Here is a tiny trained network, its code and every weight. The questions are about switching its units off for an input and a target symbol, where a switched-off unit gives its printed mean instead of its output.

import numpy as np


def w(rows, s, z=0):
    codes = np.array(rows[::2]) - 128.0
    scale = np.full(codes.shape[1], s)
    scale[-1] = z or s
    return codes * scale


def f(y):
    return np.maximum(y, 0)


def softmax(a):
    e = np.exp(a - a.max(-1, keepdims=True))
    return e / e.sum(-1, keepdims=True)


def log_softmax(a):
    a = a - a.max(-1, keepdims=True)
    return a - np.log(np.exp(a).sum(-1, keepdims=True))


def net(x, mask):
    ids = ['αδελμσφψ'.index(c) for c in x.split()]
    T = len(ids)
    res = E[ids] + P[:T]
    u = 0
    for l in range(2):
        r = res
        for j in range(2):
            rows = slice(4 * j, 4 * j + 4)
            q, k, v = (r @ M[l][rows].T for M in (Q, K, V))
            z = softmax(np.where(np.tri(T) > 0, q @ k.T / 4**0.5, -1e9)) @ v
            o = O[l][rows]
            res = res + np.where(mask[u + j], z, o[:, -1]) @ o[:, :-1]
        u += 2
        y = f(res @ A[l][:, :-1].T + A[l][:, -1])
        res = res + np.where(mask[u : u + 8], y, B[l][:, -1]) @ B[l][:, :-1]
        u += 8
    return log_softmax(res[-1] @ U[:, :-1].T + U[:, -1])


Q, K, V, O, A, B = {}, {}, {}, {}, {}, {}
E = w([
[210,216,11,117],'α',
[120,118,139,89],'δ',
[81,73,123,86],'ε',
[127,157,96,58],'λ',
[208,133,89,183],'μ',
[173,151,139,102],'σ',
[156,59,177,157],'φ',
[175,164,161,88],'ψ',
],0.012)
P = w([
[2,212,48,227],'0',
[113,87,30,128],'1',
[127,88,46,130],'2',
[131,95,70,126],'3',
[137,98,89,125],'4',
[140,103,107,120],'5',
[144,107,125,118],'6',
[148,111,142,113],'7',
[156,115,161,112],'8',
[158,119,180,109],'9',
[161,128,192,105],'10',
[164,133,206,98],'11',
],0.0074)
Q[0] = w([
[251,130,97,108],'L0H0',
[124,133,123,176],'L0H0',
[110,173,152,146],'L0H0',
[116,97,107,181],'L0H0',
[173,71,171,107],'L0H1',
[94,188,148,148],'L0H1',
[141,132,118,115],'L0H1',
[220,58,114,62],'L0H1',
],0.024)
K[0] = w([
[193,172,215,99],'L0H0',
[139,148,108,159],'L0H0',
[124,165,92,117],'L0H0',
[136,116,120,185],'L0H0',
[170,167,194,113],'L0H1',
[77,135,73,128],'L0H1',
[121,123,138,136],'L0H1',
[181,135,254,141],'L0H1',
],0.024)
V[0] = w([
[116,71,200,58],'L0H0',
[220,84,255,146],'L0H0',
[81,99,144,84],'L0H0',
[14,127,64,68],'L0H0',
[120,118,92,111],'L0H1',
[151,65,249,173],'L0H1',
[115,181,34,102],'L0H1',
[115,151,79,107],'L0H1',
],0.0042)
O[0] = w([
[186,159,86,78,136],'L0H0',
[212,137,148,1,190],'L0H0',
[163,143,102,117,109],'L0H0',
[100,140,80,215,64],'L0H0',
[145,100,117,98,115],'L0H1',
[104,247,182,165,250],'L0H1',
[152,24,86,94,36],'L0H1',
[135,72,95,106,77],'L0H1',
],0.0051,0.002)
A[0] = w([
[140,82,110,70,90],'L0N0',
[99,155,146,118,54],'L0N1',
[42,204,59,2,3],'L0N2',
[110,130,138,110,71],'L0N3',
[99,216,88,118,87],'L0N4',
[133,124,132,119,111],'L0N5',
[184,34,108,58,186],'L0N6',
[96,135,152,149,83],'L0N7',
],0.0093,0.0051)
B[0] = w([
[113,153,160,125,141],'L0N0',
[149,131,148,138,128],'L0N1',
[189,7,190,184,142],'L0N2',
[123,111,144,138,128],'L0N3',
[88,235,135,163,144],'L0N4',
[128,120,135,123,129],'L0N5',
[42,223,154,220,253],'L0N6',
[147,118,94,129,130],'L0N7',
],0.011,0.0047)
Q[1] = w([
[148,244,73,127],'L1H0',
[143,147,183,217],'L1H0',
[108,79,142,92],'L1H0',
[176,3,121,129],'L1H0',
[122,110,69,71],'L1H1',
[97,249,92,99],'L1H1',
[84,184,156,141],'L1H1',
[73,213,175,157],'L1H1',
],0.021)
K[1] = w([
[115,161,241,171],'L1H0',
[230,76,141,50],'L1H0',
[102,142,78,159],'L1H0',
[62,125,29,56],'L1H0',
[158,158,112,221],'L1H1',
[111,175,253,142],'L1H1',
[143,122,174,87],'L1H1',
[138,118,201,56],'L1H1',
],0.021)
V[1] = w([
[253,160,79,165],'L1H0',
[114,96,144,146],'L1H0',
[139,147,184,126],'L1H0',
[93,137,104,100],'L1H0',
[62,148,83,27],'L1H1',
[62,43,164,99],'L1H1',
[106,116,127,105],'L1H1',
[139,79,171,176],'L1H1',
],0.017)
O[1] = w([
[144,111,1,158,120],'L1H0',
[150,103,166,119,158],'L1H0',
[92,95,126,121,220],'L1H0',
[122,168,142,129,60],'L1H0',
[54,159,78,53,1],'L1H1',
[145,42,93,56,43],'L1H1',
[115,122,112,102,89],'L1H1',
[181,75,147,148,167],'L1H1',
],0.016,0.0057)
A[1] = w([
[117,147,147,57,81],'L1N0',
[230,213,122,141,81],'L1N1',
[42,80,139,103,230],'L1N2',
[111,103,131,38,40],'L1N3',
[11,37,151,194,3],'L1N4',
[52,82,110,91,135],'L1N5',
[198,75,126,88,16],'L1N6',
[179,69,130,97,160],'L1N7',
],0.011,0.007)
B[1] = w([
[129,105,139,67,138],'L1N0',
[142,139,98,66,255],'L1N1',
[63,50,80,190,175],'L1N2',
[158,217,177,107,134],'L1N3',
[160,190,155,4,190],'L1N4',
[189,168,146,127,142],'L1N5',
[113,193,168,142,163],'L1N6',
[120,101,95,69,218],'L1N7',
],0.019,0.008)
U = w([
[135,161,72,3,11],'α',
[60,44,155,190,129],'δ',
[36,87,85,18,109],'ε',
[155,16,182,140,209],'λ',
[152,95,48,157,149],'μ',
[104,190,181,169,124],'σ',
[129,94,213,74,110],'φ',
[91,180,137,127,100],'ψ',
],0.0063,0.011)

Each question gives the input, a string of symbols that net reads in full, and the target symbol t.
The units are the heads (4 rows each of Q, K, V and O) and the neurons (one row each of A and B). Each row of codes is followed by its name. A weight is (code - 128) times the scale printed after its matrix; where a second scale follows, it is the last column's (O, A, B and U).
mask holds one flag per unit, layer by layer, with each layer's heads first. A switched-off unit (its flag False) gives its mean, the last column of its rows in O or B, instead of its output. The means were averaged over made-up inputs and are rounded, as every weight is.
A unit's drop is (log p(t) with every unit on - log p(t) with that unit switched off) / (log p(t) with every unit on - log p(t) with every unit switched off).
top k neurons: the k neurons with the biggest drops, biggest first
k most important neurons of layer l: the k neurons of layer l with the biggest drops, biggest first
which heads matter: for each layer, one digit per head in row order, 1 if its drop is at least 0.15 and else 0, layers parted by /
input ε φ φ ε α ε φ, target ε: which heads matter : 00 / 11
input φ μ δ, target δ: which heads matter : 00 / 11
input μ φ μ ε σ, target σ: top 2 neurons : L0N6, L1N7
input ψ ε μ μ, target μ: which heads matter : 10 / 10
input ε φ λ, target λ: top 2 neurons : L0N4, L1N4
input φ φ ε μ μ μ λ ε, target μ: which heads matter : 10 / 11
input φ μ φ, target μ: which heads matter : 10 / 10
input ε ψ φ ψ ε σ φ λ ψ ε, target σ: which heads matter : 10 / 01
input φ μ φ μ μ δ, target δ: 2 most important neurons of layer 0 : L0N6, L0N2
input μ ε φ ψ ψ φ, target σ: top 3 neurons : L0N6, L1N7, L1N1
input φ ψ μ ε α μ ε, target μ: top 2 neurons : L1N2, L1N5
input μ μ ψ φ ψ ε ε φ φ μ ψ, target σ: top 2 neurons : L1N7, L1N4
input σ λ α φ ε φ, target ε: 2 most important neurons of layer 0 : L0N6, L0N4
input ε λ ε λ, target δ: top neuron : L0N6
input ε δ μ φ δ φ φ μ μ φ, target μ: which heads matter : 00 / 10
input φ φ φ μ φ ψ λ, target σ: 3 most important neurons of layer 0 : L0N4, L0N6, L0N0
input δ φ φ φ ψ α μ ε φ ε ψ δ, target σ: top 2 neurons : L1N7, L1N1
input ε φ μ ε ψ, target σ: which heads matter : 01 / 01
input φ φ φ, target φ: which heads matter : 00 / 11
input ε ψ φ ε λ δ λ μ ε μ δ, target μ: which heads matter : 00 / 10
input λ μ μ φ μ φ μ μ φ μ φ λ, target λ: top 2 neurons : L0N4, L0N6
input μ σ ε φ, target φ: which heads matter : 11 / 11
input δ λ μ φ λ α μ λ, target μ: top 3 neurons : L0N2, L0N6, L1N4
input ψ λ φ φ φ ψ φ φ ψ φ φ, target σ: which heads matter : 10 / 01
input δ φ σ φ λ δ φ λ δ δ σ μ, target μ: top neuron : L1N4
